Each row has a name. Each question is about the rows just above it.

[ 70  -7  39 -12 -98]  k_112
[  -9   95 -107  -86    8]  k_316
[ 70  38  74  32 -83]  k_877
Among the named rows, does one hold [74 32] next to each other, in this order?
yes
Among the named rows, does one hold [ 70  -7  39 -12] next to each other, in this order?
yes
Is [ 32 -83] printed in one of the named rows, side by side and in this order?
yes

[35 16 89 44 -9 22] -> k_480
[ -27 -104   46  -14    6  -15] -> k_193
[ -3 -59 -46 -22  36 -58] -> k_121
Does one of the named rows hold [ -27 -104   46  -15] side by side, in this order?
no
Is [-104   46] printed in one of the named rows, side by side and in this order?
yes
Is [-13   6 -15] printed in one of the named rows, side by side and in this order?
no
Is [ 46 -14   6 -15] printed in one of the named rows, side by side and in this order?
yes
Among the named rows, does one hold [-9 44 89] next to each other, in this order?
no

[ 86 -19  47  93 -11  77   1 -32  52 -43 -18] : k_941
[ 60  35 -40   4  34 -43  38 -23 -29 -32 -56] : k_546
[-25  44 -62 -18  81  27  17  40 -38  51  19] : k_421
[ 54   4  17  20  11 -85  35 -70  63  14  41] : k_956
[ 13 -38  50  11  -9  16   1  61  39 -30  49] : k_341
[-29  36  15 -22  68  84 -67  76 -11  36  86] : k_240
[ -25   44  -62  -18   81   27   17   40  -38   52 -100] : k_995
[ 22  32  61 -28  -1 -69  -8  87 -47  74  25] : k_690
[-59 -14  30 -40 -39 -89  45 -52   4 -19 -32] : k_131
[ 85  35  51  58   9  60 -23  71  15  52  60] : k_63
Among the named rows, does one hold [15 52 60] next to each other, in this order?
yes
Among the named rows, does one hold [-40   4  34 -42  38] next to each other, in this order?
no
Among the named rows, does one hold [60 35] next to each other, in this order?
yes
Does one of the named rows hold [-85  35] side by side, in this order?
yes
Is [ 17  20  11 -85] printed in one of the named rows, side by side and in this order?
yes
Among the named rows, does one hold [ 77   1 -32] next to each other, in this order?
yes

[  3 -18  38   5  19] -> k_275
[  3 -18  38 -17  19] -> k_936
[ 39 -53 -14  38  18] -> k_309
[ 39 -53 -14  37 -94] -> k_427
[ 39 -53 -14  38  -7] -> k_189
Among the named rows, does one hold [-19  38] next to each other, in this order?
no
Is [-14  39  -7] printed in one of the named rows, side by side and in this order?
no
Does one of the named rows hold [-53 -13] side by side, in this order?
no
Does one of the named rows hold [ -7  38 -14] side by side, in this order?
no
Among the named rows, does one hold [-7 38] next to each other, in this order?
no
Is [ 39 -53 -15] printed in one of the named rows, side by side and in this order?
no

[ -9  11 -17 -19 -60  54 -57  24 -44 -61 -64 -13  64   6 -22] -> k_728
[-77 -87 -59  68  63 -10 -75   8  22 -88 -22 -64 -81  72  46] -> k_447
[ -9  11 -17 -19 -60  54 -57  24 -44 -61   7 -68 -55  32  53] -> k_99
Among the named rows, does one hold [-22   6  64 -13] next to each other, in this order?
no
Does one of the named rows hold [  8 -75] side by side, in this order?
no
Among the named rows, does one hold [-64 -61 -44  24] next to each other, in this order?
no
Is [-68 -55] printed in one of the named rows, side by side and in this order?
yes
Among the named rows, does one hold [ 63 -10 -76] next to each other, in this order?
no
Does one of the named rows hold [-59  68  63] side by side, in this order?
yes

[ 28 -58 -60 -23]  k_931
[-26 -17  20 -43]  k_333
[ 13   6  13 -22]  k_514
[-25  22 -12  -5]  k_58
[  2 -85 -63 -24]  k_746
[-22  19  10 -13]  k_814
[ 31  20 -21  52]  k_258
[-15  37  -6  17]  k_630
[ 34  19  39 -12]  k_205
Does one of the named rows hold [-26 -17  19 -43] side by side, in this order?
no
Among the named rows, does one hold [37 -6 17] next to each other, in this order?
yes
Is [-12  22 -25] printed in one of the named rows, side by side and in this order?
no
Does one of the named rows hold [-17  20] side by side, in this order?
yes
Is [-15  38] printed in one of the named rows, side by side and in this order?
no
Is [-58 -60 -23] printed in one of the named rows, side by side and in this order?
yes

[ 45   8  -6 106  -1   7  -4] -> k_633
[ 45   8  -6 106 -32  -9   0] -> k_64
[  8  -4  -4  -2   6 -12   0] -> k_993
Among the named rows, does one hold [ 8 -4] next to each other, in this order?
yes
Among the named rows, does one hold [ -5 106 -32] next to each other, in this order?
no
Among the named rows, does one hold [ -6 106 -32  -9] next to each other, in this order?
yes
Among the named rows, does one hold [ 7 -6] next to each other, in this order?
no
Does one of the named rows hold [-2  7] side by side, in this order?
no

[-42 -11  -2  -8 -15  53]  k_724
[-5 24 19 17 -5 15]  k_782
[ 68 -10   2 -44 -16 -35]  k_968
[ 27 -41  -1 -46   1 -11]  k_282
[-84  48 -15 109 -15  19]  k_529
[  9 -34  35 -40   2  10]  k_138
[-54  -9  54  27  47  34]  k_625
[ 69  31 -41  -9 -64 -54]  k_919
Is [-11  -2] printed in one of the named rows, side by side and in this order?
yes
Does one of the named rows hold [-41  31] side by side, in this order?
no
Does one of the named rows hold [27 47] side by side, in this order?
yes
Is [  1 -46  -1 -41] printed in one of the named rows, side by side and in this order?
no
Is [-83  48] printed in one of the named rows, side by side and in this order?
no
Is [-14 109 -15] printed in one of the named rows, side by side and in this order?
no

[-22  -7  23  79   4  53 -12  50  42  63  11   9]  k_437
[ -5  -3 -51  12  -2  21  -2 -56  32 -28  19  84]  k_734
[-40 -34   1 -81  -7  38  -9  44  60 -72  33  80]  k_467
[ 31  36 -52  23  13 -54   7 -88 -60 -23   1  34]  k_115
[ 72  61  47  -9  32 -57  68  86 -54  37  48  10]  k_401
[ 81  80  46 -52 -26 -62  63  57 -43   2  29 -47]  k_219
[-46 -35  30 -35  57  37 -61  57  13 -12 -66  -3]  k_951
[  5 -34 -15  52  -8  68 -10 -58  62  30 -21   8]  k_666
[ -15  -19  -63   19    3  -17  -26 -101  -45  -23  -55  -37]  k_431
[ 31  36 -52  23  13 -54   7 -88 -60 -23  27 -49]  k_175
[ 72  61  47  -9  32 -57  68  86 -54  49  37 -11]  k_978
Does one of the named rows hold [ 30 -21] side by side, in this order?
yes
Among the named rows, does one hold [ 60 -73  33] next to each other, in this order?
no
Is [ 23  79   4  53 -12] printed in one of the named rows, side by side and in this order?
yes
Is [-52  24  13] printed in one of the named rows, side by side and in this order?
no

[  13   46   86   95   12   15   12   12   71   70  -10  -71   89  -33
  -69   58  -72  -73    7   28 -106  -36  -32   -2  -34   30   57   40
  -37   31   35  -89   39] : k_688
[  11   43   78   94   15   15   10   10   66   62   -5  -72   83  -32
  -67   57  -68  -71    8   29 -106  -36  -32    0  -34   31   57   40
  -37   33   35  -89   41] : k_670
[  13   45   84   95   13   15   12   11   69   67   -8  -72   87  -32
  -68   57  -71  -72    7   29 -106  -35  -31    6  -34   32   56   41
  -37   39   36  -89   47] : k_619
[  13   46   89   95   12   14   13   12   74   74  -12  -72   91  -33
  -70   60  -72  -73    8   28 -108  -35  -29   15  -37   33   55   40
  -37   45   38  -88   55] : k_277
[  11   47   92   96   11   11   13   10   78   82  -15  -73   95  -35
  -73   67  -72  -74   12   27 -112  -37  -29   26  -43   34   54   37
  -36   51   41  -87   64] : k_744
[  12   44   81   94   14   15   11   11   67   64   -6  -72   85  -32
  -67   57  -69  -72    7   29 -106  -35  -31    3  -34   31   56   41
  -37   36   36  -89   44] : k_398
[  13   46   86   95   12   15   12   12   71   70  -10  -71   89  -33
  -69   58  -72  -73    7   28 -107  -35  -30   10  -35   33   56   41
  -37   42   37  -89   51] : k_862
Is [ -34    6  -31  -35 -106] printed in one of the named rows, side by side and in this order?
no
Among the named rows, does one hold [-43  34  54] next to each other, in this order?
yes
Among the named rows, does one hold [13 46 89] next to each other, in this order?
yes
Among the named rows, does one hold [ 89 -33 -69] next to each other, in this order?
yes

[-39  60   1  25 -88] -> k_36
[ 12  -8  11   5 -88] -> k_24
[ 12  -8  11   5 -33] -> k_687
Is [12 -8] printed in one of the named rows, side by side and in this order?
yes
Is [60  1 25] printed in one of the named rows, side by side and in this order?
yes
Does one of the named rows hold [-8 11  5] side by side, in this order?
yes
Among the named rows, does one hold [-8 12] next to each other, in this order?
no

[ -9  -6  19 -17   3 -41  43  10  23 -26 -32  25   4 -32 -52  17  29 -17
  14  30  -7  30  -2   6  42  -7   9 -51 -23  -8]  k_896
[ 36  29  -4  20  36 -16  43 -38  15 -14  23 -44 -68 -44  17 -28  13   1
  18  -1  -3  -1  47 -15 -36  10  -8  49 -20 -41]  k_61
[  8  38   3  21  32 -19  -4 -28 -26  39 -21 -22  -1  64  34  27  35 -12
  17  19 -20  -9 -33   4 -43 -32 -40  17  -3  -7]  k_897
[-15  -4  18 -10 -25 -37 -27 -58   2  25   2  17 -30 -15  24  31 -18  66
  32  -5 -43  12  50 -77 -14  21 -17  -4  -7  -2]  k_795
[ 20 -12   9  13 -12 -14 -22 -47  -7 -32   8 -15 -41 -49 -39 -10   0  52
  -3 -31   2  51  37 -78  45   7   0 -19 -50 -22]  k_307
[-37  58 -45   2 -20   0  28 -18  28 -23  65 -42  -8   6 -21  22 -27  12
   1 -54   3 -15  -5   9 -39  37  23  46  -6  -8]  k_49
[ 56  -8 -46  47 -11 -12  27  28   2 -45 -29 -24   9  -8 -49   5  25  61
   7   2 -20   9   6 -35   0 -37  24   4 -21 -16]  k_381
[ 57   4  -4  53  26 -11  43  34  16  22   0 -37 -27 -11   1 -48   7  83
  18 -43  -6  46 -10  -2 -35   8  24  33  -3  -6]  k_17
Is [-8 -6] printed in one of the named rows, side by side and in this order?
no
Among the named rows, does one hold [ -7  -3  17 -40 -32] next to each other, in this order?
no
Is [ 21 -14] printed in one of the named rows, side by side and in this order?
no
Is [  0 -37  24   4] printed in one of the named rows, side by side and in this order?
yes
Is [33 24] printed in one of the named rows, side by side and in this order?
no
Does one of the named rows hold [ 0 22 16 34] side by side, in this order?
no
Among the named rows, does one hold [-23  65 -42] next to each other, in this order?
yes

[ 59  66  14 -41 -71  33 -64 -80 -99] = k_711
[ 59  44 -15 -73 -26 -87   1 -63 -98] = k_43
[ 26 -72  64  65  47  84 -92 -72 -86] = k_755
[-50 -35  21  31 -30   5 -31  97  59] = k_173
[-12 -42 -49 -11 -43 -19 -76 -29 -84] = k_994
[  5  46  60  13 -29 -70  74  79  39] = k_373
[ 25  60  56  63  46 -54  42 -67  55] = k_642
Is [-15 -73 -26 -87] printed in one of the named rows, side by side and in this order?
yes
Among the named rows, does one hold [ 44 -15 -73 -26 -87] next to each other, in this order?
yes
Among the named rows, does one hold [ 44 -15 -73] next to each other, in this order?
yes

[ -8   4  -3  12 -12  -7] -> k_432
[-2  4 -1 -2 16 21] -> k_464
[ -2  -8  -4 -16  -6  -9] -> k_807
[-112   17  -66  -74    0  103] -> k_290
[-22   0  -7 -31 -10  -5] -> k_556
[ 18 -21   2 -23  17  -2] -> k_359
[-30 -11 -34 -16 -24   4] -> k_893
Among the named rows, does one hold [-8  4 -3 12] next to each other, in this order?
yes
Does one of the named rows hold [-66  17] side by side, in this order?
no
Among the named rows, does one hold [-31 -10] next to each other, in this order?
yes
Is [ -7   0 -22] printed in one of the named rows, side by side and in this order?
no
Is [ 4 -8] printed in one of the named rows, side by side and in this order?
no
Is [103   0 -74 -66] printed in one of the named rows, side by side and in this order?
no

